Each row is followed by its class. Each block has new classes.
|  10 |  -1 |   6 | -20 |   5 |  -5 |   3 |   2 |  12 |   3 | -10 |  -1 |   9 |   1 |  -8 |  -1 |  -3 |   3 |  12 |   0 |   1 |  -8 |  18 |   8 |   9 |   4 |   6 | -10 |   0 |  -7 |   8 |  -4 |   3 |   9 |  16 |   5 |  -1 |  -9 |   3 | -13 |  -3 |  17 |  19 |   8 |   1 |  -4 |   0 | -19 |   7 |  -2 |   4 |  16 |   7 |   6 | -13 | -12 |   0 |   7 |   8 |  11 |   4 | -19 |  12 | -10 | -10 | -13 |   2 |   3 |  10 |   0 |   3 |   8 |   8 |  -1 |   5 |   5 |   1 |  -9 | -16 |	Q
|   9 |  15 |  11 |   8 |  20 | -20 |  -7 |  15 |  56 | -10 | -38 |   9 |  -7 |  -6 | -12 |  -1 |  -3 | -15 | -16 | -11 |   3 |  27 |  17 |   7 |  15 | -16 |   0 |   7 |  23 |  -6 | -12 |   0 |  18 |   9 |  16 |  -3 |  22 |   2 |  25 |  10 | -10 |  -3 |  20 |  22 | -11 |   0 |   7 |   9 |  11 |  24 | -15 |  24 |  -8 |   9 |  -6 |  12 | -18 |   8 |   1 |   4 |  16 |  11 |  -5 |  -6 |   2 |  -4 |   6 |  -7 |   3 |  17 | -16 |  18 |  25 |  23 |  28 | -14 | -10 |   4 |  12 |	R
|  11 | -18 |   1 | -38 |  -8 |   5 |   6 | -17 | -36 |   2 |  13 |  -5 |  18 |   0 |  -7 |   8 |   6 |   7 |  10 |   0 |  12 | -33 |   5 |   7 |  -1 |  17 |  11 | -12 | -10 |   0 |  11 |  -2 | -13 |   9 |  -7 |   4 | -21 | -18 | -17 | -21 | -14 |  22 |  14 |   1 |   2 |  -3 |  -6 | -55 |   4 | -19 |  26 | -11 |  10 |   7 |  -2 | -15 |  12 |   4 |   3 |  -3 |  -6 | -23 |  23 |   2 | -11 |  -3 |   3 |  16 |  12 |   1 |   7 |   7 | -15 | -21 |  -6 |   8 |  -1 |  -9 | -28 |	Q
|   7 |  -9 |   5 | -11 |  18 |  -4 |   6 |  -1 |   4 |  -3 |   9 |  -6 |   2 |  -2 |  -3 |  10 |  -2 |   6 |   7 |  -1 |  -4 |  -1 |   5 |   5 | -14 |   6 |   6 |  -1 |   0 | -13 |  11 |  -8 |   3 |   4 |   5 |   3 | -11 |  -8 |  10 | -14 |   5 |  14 |   2 |   2 |   0 |  -6 |  -1 | -19 |  12 |   5 | -16 | -19 |  -5 |  -1 |  -6 | -14 |   3 |   3 |   1 |   1 |   0 | -10 |  10 |  -9 |  -4 |  -3 |  -2 |   0 |   6 |  -1 |  -6 |  -2 |   6 |  -1 |  -1 |   0 |   6 |  -3 |  -9 |	Q
|   4 |   2 |   8 | -10 |  23 |  -2 | -10 |  23 |  31 | -26 |   0 |   1 |   2 |   0 |   4 |   7 | -14 | -12 |  -2 | -17 |  13 |  17 |   1 |   3 |  21 |   3 |  -8 |  -9 |  -2 |  -7 |   1 |  -9 |  20 |   5 |   8 |   2 |  15 |  -2 |  24 |   0 |   8 |  -4 |   6 |   0 |  -5 |  -3 |  -5 | -15 |  -3 |  38 | -22 |   5 | -13 |   6 |  -2 |  18 |  -1 |   0 |  -3 | -15 |   2 |   0 |   2 |  -8 |  -3 |  -5 |  -4 |  -8 |   4 | -12 | -17 |  -1 |   9 |   8 |   3 |  -2 | -15 |   8 |  -5 |	E
|  -5 |   2 |   3 |  10 |   5 |  -4 |  -3 |   3 |   9 |   0 |  -3 |   2 |  -5 |  -2 |   2 |  -3 |  -2 | -12 |   1 |   0 |  -2 |   4 |  -3 |  -8 |   3 |  -4 |  -1 |   7 |  -2 |  -1 |  -5 |  -1 |   0 |  -2 |  -1 |  -1 |   5 |   7 |   3 |   4 |   5 |  -4 |  -5 |  -1 |   1 |   2 |   3 |   5 |  -2 |  11 |  -6 |  -1 |  -1 |   1 |   3 |   3 |  -1 |  -1 |  -4 |  -5 |   3 |   8 |  -6 |  -3 |   5 |  -7 |  -1 |  -6 |   1 |   4 |  -4 |  -3 |   8 |   5 |   0 |  -5 |   4 |   3 |   7 |	U
|   1 | -15 |   3 | -13 |  -6 |   0 |   8 | -18 | -26 |   7 |   6 |  -4 |  11 |  -4 | -14 |   0 |  10 |   7 |  11 |   6 |  -3 | -13 |   6 |   6 |  -9 |  22 |   6 |  -7 |   0 |   0 |   4 |   1 | -10 |   3 | -10 |  -3 | -16 |  -9 | -11 | -11 |  -8 |  13 |  16 |   2 |  15 |   2 |  -3 |  -6 |   5 | -18 |  22 | -11 |  19 |   5 |   1 | -12 |   6 |   4 |   9 |   4 |   3 |  -8 |  11 |   6 | -12 |  -5 |   3 |  13 |  10 |   6 |  17 |   4 | -10 |  -8 |  -3 |   6 |   5 | -16 | -11 |	P
|  -6 |   5 |  -1 |  16 |  14 |  -1 |   6 | -10 |   4 |   1 |   4 |  -7 |  -7 |  -5 |   6 |  -6 |  10 |   1 |  -5 |   5 |  -1 |   6 |   9 |  -3 |  -9 |  -1 |   4 |   4 |   4 |  -1 |   0 |   3 |  -1 |  -5 |   0 |   0 | -11 |   6 |  -2 |   0 |  17 |  -3 | -14 |   7 |   2 |   3 |  -3 |   5 |  18 |  -5 |  -7 |  -7 |   1 | -10 |   2 |  -4 |  -4 |   2 |  -4 |  12 |   3 |   2 |  -6 |   5 |   2 |   2 | -10 |  -7 |   2 |   3 |  -4 |  -1 |   6 |   7 |   3 |  -4 |  16 |   3 |   8 |	U
| -11 |   3 |  -3 |  29 |  10 |  -1 |   5 |  -9 |   5 |   7 |   5 |  -4 | -15 |  -6 |  14 |  -7 |   1 |   7 |  -6 |   6 |  -1 |   1 |   0 |  -8 |  -3 |  -8 |   5 |   8 |   1 |   0 |   6 |   3 |  -4 | -12 |   4 |  -3 |  -7 |   5 |   0 |   2 |  19 |  -2 | -20 |  -2 |   2 |   1 |   7 |  11 |   7 |  -5 | -11 |  -6 |  -7 | -13 |   1 |   1 |  -1 |  -4 |  -1 |  19 |  -2 |   6 | -14 |   6 |   3 |   4 | -13 |  -7 |  -2 |   2 |  -7 |  -5 |   9 |   6 |  -3 |  -7 |  11 |   1 |   6 |	U
|   4 |   1 |   5 | -12 |  -7 | -10 |   3 |  -9 |  -1 |   9 | -21 |  -2 |   7 |  -1 | -16 |  -1 |  11 |  -2 |   3 |   3 |  -5 |  -7 |  13 |  14 |  -1 |   0 |   8 |  -7 |   5 |   1 |  -6 |   1 |   6 |   7 |   2 |   5 |  -5 |  -7 |  -6 |  -4 | -19 |   7 |  16 |  18 |  -5 |   1 |   2 |   2 |   5 | -12 |  16 |   6 |   4 |  11 |   2 | -10 |  -3 |  11 |   5 |   1 |   8 |  -5 |  12 |   4 |  -4 |  -9 |   6 |  12 |   3 |  10 |   7 |  14 |  -3 |  -2 |   8 |  10 |   1 |  -8 |  -5 |	R
|   6 |  -4 |   6 | -10 |   7 |  -5 |   0 |  -2 |   4 |  -5 |   0 |  -4 |   2 |  -3 |  -8 |   6 |  -4 |   2 |   7 |  -4 |   6 |   0 |   5 |   5 |  14 |   4 |   4 |  -1 |  -2 |   0 |   5 |   0 |   2 |   3 |   3 |   2 |  -6 | -10 |   1 |  -9 |  -7 |   4 |   9 |   6 |  -5 |   4 |   1 | -12 |   5 |   4 |   0 | -18 |   2 |   3 |  -3 |  -4 |  -1 |   5 |   3 |   2 |   6 |  -5 |   5 |   0 |  -8 |  -3 |  -1 |  -1 |   1 |   5 |  -1 |   8 |   3 |   0 |   4 |  -7 |   0 |  -4 | -11 |	N
|   6 |   3 |   1 |  -1 |   2 |  -8 |   0 |  -1 |  15 |   3 | -11 |  -3 |  -1 |   0 |  -7 |  -1 |  -1 |   3 |  -1 |   1 |   1 |  -3 |   9 |  -1 |   3 | -11 |   5 |  -3 |   6 |  -1 |   3 |   5 |   6 |   2 |   6 |   3 |   0 |  -4 |   1 |  -1 |  -4 |   6 |   7 |  14 |   0 |  -3 |   2 |  -1 |   5 |  -2 |   0 |   5 |  -3 |  -2 | -10 |  -4 |  -9 |  -3 |  -9 |   3 |  -1 | -10 |   1 |   4 |  -3 |  -3 |   1 |   4 |   0 |   6 |   3 |   3 |  12 |  -2 |   2 |  -5 |   2 |  -2 | -13 |	R
|  -3 |   5 |  12 |  33 |  44 |  -8 |   8 |   3 |  40 |  -7 |   1 | -12 | -16 |  -9 |  14 |   0 |   1 |   0 |  -5 |   1 |   1 |  25 |  15 |   1 |  10 | -15 |  15 |   6 |  15 | -10 |  15 |  -1 |   9 |  -9 |  17 |   0 |  -8 |  -1 |  23 |  -8 |  26 |  17 | -31 |  14 |  -7 |   0 |   5 |  -8 |  24 |  14 | -31 | -23 | -20 | -13 |  -7 |  -5 | -10 |   4 |   4 |  29 |   8 |  -4 | -20 |   5 |   3 |   1 | -19 | -14 |   3 |   4 | -26 |  13 |  35 |  22 |   6 | -11 |  20 |  22 |   7 |	U
|  -2 |   5 |   3 |  26 |  17 |  -4 |   3 |   4 |  25 |  -3 |  -2 |  -3 |  -7 | -11 |   4 |   5 |  -5 |  15 | -11 |   2 |  -4 |  21 |   4 |  -1 |   3 |  -9 |  -1 |  10 |   3 |  -2 |  -3 |  -6 |   0 |  -6 |   2 |  -6 |   0 |   7 |   8 |   2 |  16 |  -9 |  -9 |   3 |   7 |   0 |   8 |   4 |   5 |   9 | -14 |  -6 |  -2 | -14 |   4 |   8 |  -8 |   0 |  -1 |   8 |   3 |   6 | -18 |   0 |   7 |   0 |  -7 | -15 |   1 |   5 | -27 |   5 |  15 |   9 |   5 |  -9 |  10 |   6 |  12 |	N
|  -2 |   6 |   5 |  21 |  20 | -26 | -25 |   9 |  28 |  -3 |   2 |  -7 | -11 |  -6 |   3 |  -5 |   3 |  -4 | -13 |  -3 |  -1 |  22 |   3 |   3 |   8 |  -1 |  30 |   9 | -12 |  -1 |   3 |  -6 |   7 | -13 |   3 |   0 |  -7 |   7 |  16 |  -3 |  16 |  -4 |  -2 |   4 |  -3 |   2 |   5 |   5 |   7 |  15 | -19 |  -9 | -16 |  -5 |  -2 |   9 |  -7 |   0 |  -4 |   7 |  -1 |   5 | -13 |   1 |   8 |  -2 |   3 | -15 |  -2 |  -4 | -16 |   5 |  21 |  16 |   6 |  -9 |   5 |   7 |  11 |	N
|   6 |   9 |  10 |  -6 |  17 | -11 |  -4 |   7 |  41 |  -7 | -17 |   0 |  -1 |  -3 | -10 |   4 |  -6 |  -8 |  -7 |  -5 |   4 |  16 |  10 |   6 |  18 |  -7 |   6 |  -3 |  19 |  -9 |   1 |  -3 |  18 |   3 |  14 |   2 |  13 |   2 |  17 |  -1 |  -5 |   2 |  15 |  18 |  -7 |  -1 |  -3 | -12 |  10 |  20 | -11 |   6 |  -8 |  -2 |  -4 |   1 | -11 |   5 |  15 |   7 |   8 |  -4 |   5 |  -4 |   3 |  -6 |   5 | -11 |   5 |   4 |  -8 |   9 |  17 |  10 |   6 |  -6 |  -7 |  -1 | -12 |	E
|   4 |   6 |   2 |  -6 |   6 | -13 |  -3 |   4 |  25 |  -2 | -22 |   3 |   1 |  -1 |  -7 |  -2 |   4 |  -3 |  -2 |  -1 |  -3 |   1 |  10 |   3 |   6 |  -3 |  -4 |  -4 |   8 |   1 |   2 |  -3 |  12 |   9 |  15 |   4 |   8 |  -2 |   5 |   2 |  -6 |   5 |  18 |  14 |  -7 |   0 |  -8 |  -5 |  10 |   5 |   6 |  15 |  -6 |   2 |  -3 |   0 |  -4 |   4 |   5 |   8 |   3 |  -7 |  13 |  -3 |  -5 |  -4 |  -3 |   6 |   5 |   4 |   1 |   9 |   9 |   4 |  -1 |  -7 |  -6 |   2 |  -4 |	E
|   0 |  10 |   2 |   8 |  13 |  -7 |  -2 |  11 |  37 |  -4 | -22 |   2 |  -8 |  -3 |  -9 |   0 |  -4 |  -8 |  -4 |  -8 |  -6 |  18 |   8 |   3 |  10 | -11 |   2 |   2 |  10 |  -6 |  -5 |  -1 |  14 |   0 |  14 |   0 |  13 |   3 |  15 |   7 |   0 |  -2 |   7 |  10 |  -4 |   4 |  -1 |   7 |   8 |  10 | -10 |  10 |  -6 |  -1 |   1 |  -3 | -13 |   6 |   5 |  17 |  -2 |   2 |  -3 |  -1 |   1 |   1 |  -2 |  -6 |   2 |   4 |  -8 |   3 |  13 |  24 |   7 |  -5 |  -6 |   0 |   3 |	N
|  -8 |   9 |  -2 |  39 |  14 |  -5 |   8 |  -2 |  17 |   2 |   1 | -11 | -16 |  -6 |  18 |  -9 |  -1 |   3 |  -8 |   9 |  -1 |  12 |  -1 |  -4 |  -1 |  -6 |   8 |  11 |   3 |   0 |  12 |   3 |  -5 | -18 |   7 |   0 |  -4 |  -8 |   3 |  -2 |  34 |   2 | -28 |   0 |   6 |   1 |   6 |   8 |  15 |  -6 | -24 | -12 | -16 | -14 |  -3 |  -2 |  -8 |   3 |  -2 |  21 |   3 |  -1 | -17 |  12 |   4 |  10 | -28 | -13 |  -3 |   1 |  -9 |  -2 |  21 |  11 |  -9 | -21 |  20 |  -3 |   5 |	N
